Below are the code and all the weights of a small trained network. Each question names an input and a class and asks about switching units off, where a switched-off unit gives its printed mean instead of its output.

import numpy as np


def w(rows, s, z=0):
    codes = np.array(rows[::2]) - 128.0
    scale = np.full(codes.shape[1], s)
    scale[-1] = z or s
    return codes * scale


def f(y):
    return np.maximum(y, 0)


def log_softmax(a):
    a = a - a.max(-1, keepdims=True)
    return a - np.log(np.exp(a).sum(-1, keepdims=True))


def net(x, mask):
    res = np.array(x, float).reshape(1, 7) / 4 @ E
    y = f(res @ A[0][:, :-1].T + A[0][:, -1])
    res = res + np.where(mask, y, B[0][:, -1]) @ B[0][:, :-1]
    return log_softmax(res[-1] @ U[:, :-1].T + U[:, -1])


A, B = {}, {}
E = w([
[129,176,75],'x0',
[10,147,120],'x1',
[147,203,120],'x2',
[92,53,149],'x3',
[178,126,170],'x4',
[70,69,2],'x5',
[55,115,120],'x6',
],0.0087)
A[0] = w([
[136,201,132,176],'N1',
[99,175,182,253],'N2',
[124,141,153,103],'N3',
[125,152,8,180],'N4',
[86,18,84,111],'N5',
[186,73,192,148],'N6',
],0.012,0.0056)
B[0] = w([
[13,137,215,214],'N1',
[183,254,185,252],'N2',
[169,125,126,147],'N3',
[217,141,67,251],'N4',
[33,239,149,254],'N5',
[196,87,39,226],'N6',
],0.0081,0.008)
U = w([
[102,98,66,20],'0',
[150,176,82,52],'1',
[199,167,2,224],'2',
[116,136,135,90],'3',
[218,18,103,202],'4',
[121,53,100,2],'5',
[164,209,167,123],'6',
[49,161,137,192],'7',
],0.013,0.0095)

Each question gives the input, the list of numbers given to net, and the class t.
The units are the neurons (one row each of A and B). Each row of codes is followed by its name. A weight is (code - 128) times the scale printed after its matrix; where a second scale follows, it is the last column's (A, B and U).
mask holds one flag per neuron, in row order. A switched-off neuron (its flag False) gives its mean, the last column of its row in B, instead of its output. The means were averaged over made-up inputs and are rounded, as every weight is.
A unit's drop is (log p(t) with every unit on - log p(t) with that unit switched off) / (log p(t) with every unit on - log p(t) with every unit switched off).
The circuit of an input: a set's keep is (log p(t) with only the set's units on - log p(t) with every unit switched off) / (log p(t) with every unit on - log p(t) with every unit switched off). Starting from all 6 units, units are removed one at a time, each time the one whose removal leaves the highest keep (on an exact tie, the one counted first), for as long as the keep stays at least 0.8.
units of the circuit, in order: the units of the circuit, biggest drop first
unit that matters most: the unit with the biggest drop
k most important neurons: the k neurons with the biggest drops, biggest first
drop when u is switched off: that unit's drop, to one decimal
input [-5,-5,4,5,0,-8,-7], class 4: most important neuron -> [N6]
input [-3,-5,-2,-3,2,3,-7], class 4: units of the circuit, in order -> [N5, N2]
input [-5,-5,-7,0,-1,-7,1], class 4: 2 most important neurons -> [N6, N5]
input [-3,-8,0,4,-5,6,8], class 7: 2 most important neurons -> [N5, N6]
input [2,-8,-6,-4,7,-4,-4], class 4: 2 most important neurons -> [N5, N6]
input [3,-6,-7,-1,0,-2,7], class 4: units of the circuit, in order -> [N2, N5]
input [6,-7,-3,5,-1,1,-3], class 4: 3 most important neurons -> [N2, N5, N4]
input [4,-7,1,8,-1,-7,6], class 2: 2 most important neurons -> [N6, N1]
input [-4,8,1,-7,-5,7,1], class 2: 2 most important neurons -> [N4, N1]
input [-6,-2,-3,-1,5,-4,5], class 4: 2 most important neurons -> [N6, N5]
input [-8,7,3,6,7,-4,6], class 6: 2 most important neurons -> [N2, N1]
input [2,7,3,-3,5,4,5], class 2: 2 most important neurons -> [N4, N5]
input [-5,-1,-2,3,6,6,0], class 7: 2 most important neurons -> [N5, N4]
input [2,-4,-7,7,6,-7,8], class 4: unit that matters most -> N6
input [-4,7,-4,-7,-2,-3,7], class 6: 3 most important neurons -> [N2, N5, N1]
input [3,-2,-8,1,7,-8,-1], class 4: 2 most important neurons -> [N6, N5]
input [3,8,1,-4,-1,7,8], class 2: 2 most important neurons -> [N4, N1]
input [-5,-4,-7,4,-3,4,6], class 7: drop when N5 is switched off -> 1.8
input [-3,-8,-7,7,0,5,6], class 7: drop when N5 is switched off -> 1.9
input [-8,8,7,-7,-8,8,1], class 2: units of the circuit, in order -> [N4]
input [0,6,2,-5,-7,7,5], class 2: drop when N4 is switched off -> 3.4
input [2,-6,-3,6,6,-7,7], class 4: drop when N6 is switched off -> 0.3
